Here is a tiny trained network, its code and every weight. The questions are about switching its units off for an input and a class, where a switched-off unit gives its printed mean instead of its output.

import numpy as np


def w(rows, s, z=0):
    codes = np.array(rows[::2]) - 128.0
    scale = np.full(codes.shape[1], s)
    scale[-1] = z or s
    return codes * scale


def f(y):
    return y / 2 * (1 + np.tanh(0.7978845608 * (y + 0.044715 * y**3)))


def log_softmax(a):
    a = a - a.max(-1, keepdims=True)
    return a - np.log(np.exp(a).sum(-1, keepdims=True))


def net(x, mask):
    res = np.array(x, float).reshape(1, 5) / 4 @ E
    y = f(res @ A[0][:, :-1].T + A[0][:, -1])
    res = res + np.where(mask, y, B[0][:, -1]) @ B[0][:, :-1]
    return log_softmax(res[-1] @ U[:, :-1].T + U[:, -1])


A, B = {}, {}
E = w([
[63,184,132,39,163,162,205,122,185],'x0',
[126,136,119,138,132,132,128,122,126],'x1',
[179,136,57,71,90,52,141,40,250],'x2',
[60,20,75,165,56,195,168,168,128],'x3',
[131,125,128,125,127,121,132,135,126],'x4',
],0.016)
A[0] = w([
[83,9,83,153,45,125,182,71,215,62],'n1',
[61,153,137,106,164,212,193,240,103,130],'n2',
[65,70,151,150,137,184,112,179,59,179],'n3',
[45,128,105,56,103,162,208,128,150,98],'n4',
[205,160,179,137,87,49,33,39,155,167],'n5',
[118,53,120,173,107,174,87,170,30,186],'n6',
[89,188,235,164,234,93,101,181,55,194],'n7',
[188,82,140,232,70,80,11,110,111,254],'n8',
[70,106,153,147,99,206,181,177,45,150],'n9',
[149,211,222,126,203,158,125,133,40,209],'n10',
[182,190,114,33,208,67,136,113,169,139],'n11',
],0.011,0.0083)
B[0] = w([
[50,205,33,79,33,65,99,217,41,212],'n1',
[63,130,113,89,184,227,171,151,173,223],'n2',
[60,49,187,216,83,187,85,119,108,235],'n3',
[117,164,121,90,161,191,210,178,186,197],'n4',
[228,68,18,184,197,111,149,102,156,242],'n5',
[82,104,153,229,99,133,68,136,34,244],'n6',
[95,182,35,9,83,61,147,230,74,253],'n7',
[225,2,55,203,104,78,82,161,65,253],'n8',
[104,98,182,159,209,186,118,152,218,234],'n9',
[111,117,79,19,112,47,118,215,56,244],'n10',
[163,174,182,124,165,8,175,76,171,243],'n11',
],0.011,0.026)
U = w([
[162,103,46,107,28,94,94,168,20,171],'0',
[69,194,91,38,106,109,150,168,140,240],'1',
[124,49,193,215,103,174,48,108,78,51],'2',
[98,83,170,130,169,235,151,146,190,2],'3',
[248,78,76,162,170,99,96,57,154,107],'4',
[178,218,176,95,167,79,175,5,196,111],'5',
],0.014,0.0076)

Each question gives the input, the list of numbers given to net, and the class t.
The units are the neurons (one row each of A and B). Each row of codes is followed by its name. A weight is (code - 128) times the scale printed after its matrix; where a second scale follows, it is the last column's (A, B and U).
mask holds one flag per neuron, in row order. A switched-off neuron (its flag False) gives its mean, the last column of its row in B, instead of its output. The means were averaged over made-up inputs and are rounded, as every weight is.
A unit's drop is (log p(t) with every unit on - log p(t) with that unit switched off) / (log p(t) with every unit on - log p(t) with every unit switched off).
unit that matters most: the unit with the biggest drop
top k neurons: the k neurons with the biggest drops, biggest first
drop of u: that unit's drop, to one decimal
input [1,5,-5,5,-7], class 3: unit that matters most : n2
input [3,3,6,-5,-5], class 5: top 2 neurons : (n11; n8)
input [2,1,6,-3,4], class 5: top 2 neurons : (n8; n11)
input [4,1,6,7,3], class 1: top 2 neurons : (n8; n4)
input [0,-8,-7,8,-7], class 2: top 2 neurons : (n6; n3)
input [-7,6,-7,1,3], class 2: top 3 neurons : (n3; n9; n6)
input [1,-3,-8,6,0], class 3: top 3 neurons : (n2; n9; n8)
input [2,-5,-4,-5,-3], class 1: drop of n8 : 0.4
input [0,8,-2,5,4], class 2: drop of n6 : 0.1
input [-1,7,6,-8,8], class 4: drop of n5 : 1.3
